Below are the code and all the weights of a small trained network. Each question names an input and a class and asks about switching units off, where a switched-off unit gives its printed mean instead of its output.

import numpy as np


def w(rows, s, z=0):
    codes = np.array(rows[::2]) - 128.0
    scale = np.full(codes.shape[1], s)
    scale[-1] = z or s
    return codes * scale


def f(y):
    return np.maximum(y, 0)


def log_softmax(a):
    a = a - a.max(-1, keepdims=True)
    return a - np.log(np.exp(a).sum(-1, keepdims=True))


def net(x, mask):
    res = np.array(x, float).reshape(1, 7) / 4 @ E
    y = f(res @ A[0][:, :-1].T + A[0][:, -1])
    res = res + np.where(mask, y, B[0][:, -1]) @ B[0][:, :-1]
    return log_softmax(res[-1] @ U[:, :-1].T + U[:, -1])


A, B = {}, {}
E = w([
[128,128,128],'x0',
[226,107,150],'x1',
[128,128,128],'x2',
[162,246,103],'x3',
[149,101,33],'x4',
[128,128,128],'x5',
[128,128,128],'x6',
],0.011)
A[0] = w([
[68,180,100,144],'n0',
[123,107,152,127],'n1',
[191,130,139,94],'n2',
[96,118,161,66],'n3',
[112,119,160,124],'n4',
[107,161,253,253],'n5',
[120,141,179,180],'n6',
[142,173,116,168],'n7',
[134,143,130,171],'n8',
[109,59,144,216],'n9',
[144,83,144,136],'n10',
[106,111,164,106],'n11',
[162,40,162,141],'n12',
[87,161,109,141],'n13',
[108,116,115,119],'n14',
[78,170,104,143],'n15',
[89,126,121,154],'n16',
[112,69,142,203],'n17',
[165,114,103,167],'n18',
[114,76,140,194],'n19',
[94,106,147,73],'n20',
[134,119,95,138],'n21',
[179,165,129,73],'n22',
[121,140,172,174],'n23',
[79,97,126,170],'n24',
[177,82,152,128],'n25',
[141,165,124,179],'n26',
[131,142,121,157],'n27',
[77,197,95,142],'n28',
[154,72,150,134],'n29',
[55,104,119,180],'n30',
[74,83,127,180],'n31',
[165,148,131,94],'n32',
[43,58,129,194],'n33',
[114,151,216,217],'n34',
[212,154,139,72],'n35',
[125,117,137,151],'n36',
[141,123,104,102],'n37',
[141,95,141,132],'n38',
],0.021,0.006)
B[0] = w([
[74,70,158,190],'n0',
[108,150,122,155],'n1',
[178,143,120,171],'n2',
[112,160,159,155],'n3',
[115,154,139,156],'n4',
[79,240,254,252],'n5',
[108,163,164,178],'n6',
[157,66,163,184],'n7',
[147,114,132,153],'n8',
[100,206,17,213],'n9',
[91,111,112,171],'n10',
[110,168,141,162],'n11',
[43,92,111,211],'n12',
[93,88,146,169],'n13',
[143,129,137,146],'n14',
[84,78,150,179],'n15',
[162,127,143,162],'n16',
[103,196,40,201],'n17',
[146,78,96,174],'n18',
[106,186,47,192],'n19',
[128,166,155,157],'n20',
[136,105,98,158],'n21',
[165,194,124,174],'n22',
[112,158,164,172],'n23',
[165,174,104,184],'n24',
[80,74,118,179],'n25',
[160,85,153,177],'n26',
[137,102,133,150],'n27',
[80,52,137,199],'n28',
[70,107,124,181],'n29',
[196,161,115,197],'n30',
[166,193,95,197],'n31',
[155,163,127,158],'n32',
[192,226,74,234],'n33',
[94,204,208,215],'n34',
[192,166,160,190],'n35',
[126,140,119,146],'n36',
[122,120,109,147],'n37',
[97,111,125,159],'n38',
],0.066,0.016)
U = w([
[149,205,136,55],'0',
[198,154,74,224],'1',
[72,107,196,109],'2',
[122,52,137,253],'3',
[10,150,127,126],'4',
[62,103,65,138],'5',
[210,164,202,108],'6',
[254,92,123,34],'7',
],0.009,0.0041)

Each question gives the input, the list of numbers given to net, and the class t.
The units are the neurons (one row each of A and B). Each row of codes is followed by its name. A weight is (code - 128) times the scale printed after its matrix; where a second scale follows, it is the last column's (A, B and U).
mask holds one flag per neuron, in row order. A switched-off neuron (its flag False) gives its mean, the last column of its row in B, instead of its output. The means were averaged over made-up inputs and are rounded, as every weight is.
A unit's drop is (log p(t) with every unit on - log p(t) with that unit switched off) / (log p(t) with every unit on - log p(t) with every unit switched off).
most important unit: the unit with the biggest drop
top k neurons: the k neurons with the biggest drops, biggest first
drop of u: that unit's drop, to one decimal
input [8,8,-2,0,0,-8,1], class 4: most important unit => n33
input [-4,1,-6,6,4,6,-6], class 7: top 2 neurons => [n5; n12]
input [7,0,-8,0,8,7,-5], class 1: top 2 neurons => [n12; n5]
input [5,1,-3,6,6,5,2], class 7: top 2 neurons => [n5; n12]
input [7,4,-7,0,4,8,-1], class 5: top 2 neurons => [n5; n33]
input [-8,6,-2,7,1,-7,5], class 7: top 2 neurons => [n5; n34]
input [-3,-3,-2,-3,1,-6,6], class 1: top 2 neurons => [n5; n34]
input [-1,-4,-5,1,7,7,-4], class 3: top 2 neurons => [n5; n9]
input [-1,1,6,0,7,-2,0], class 5: top 2 neurons => [n33; n5]
input [-2,2,3,-2,2,-1,8], class 5: top 2 neurons => [n5; n34]
input [0,4,-8,0,7,5,2], class 5: top 2 neurons => [n33; n5]
input [-4,1,6,-6,-7,-3,2], class 4: drop of n29 => 0.4
input [5,6,-8,5,5,8,5], class 7: drop of n4 => 0.0
input [5,-3,4,-3,4,4,1], class 1: drop of n5 => 0.2
input [8,2,6,-6,0,-3,-8], class 4: most important unit => n12
input [-1,1,7,3,8,8,5], class 7: drop of n5 => 0.1
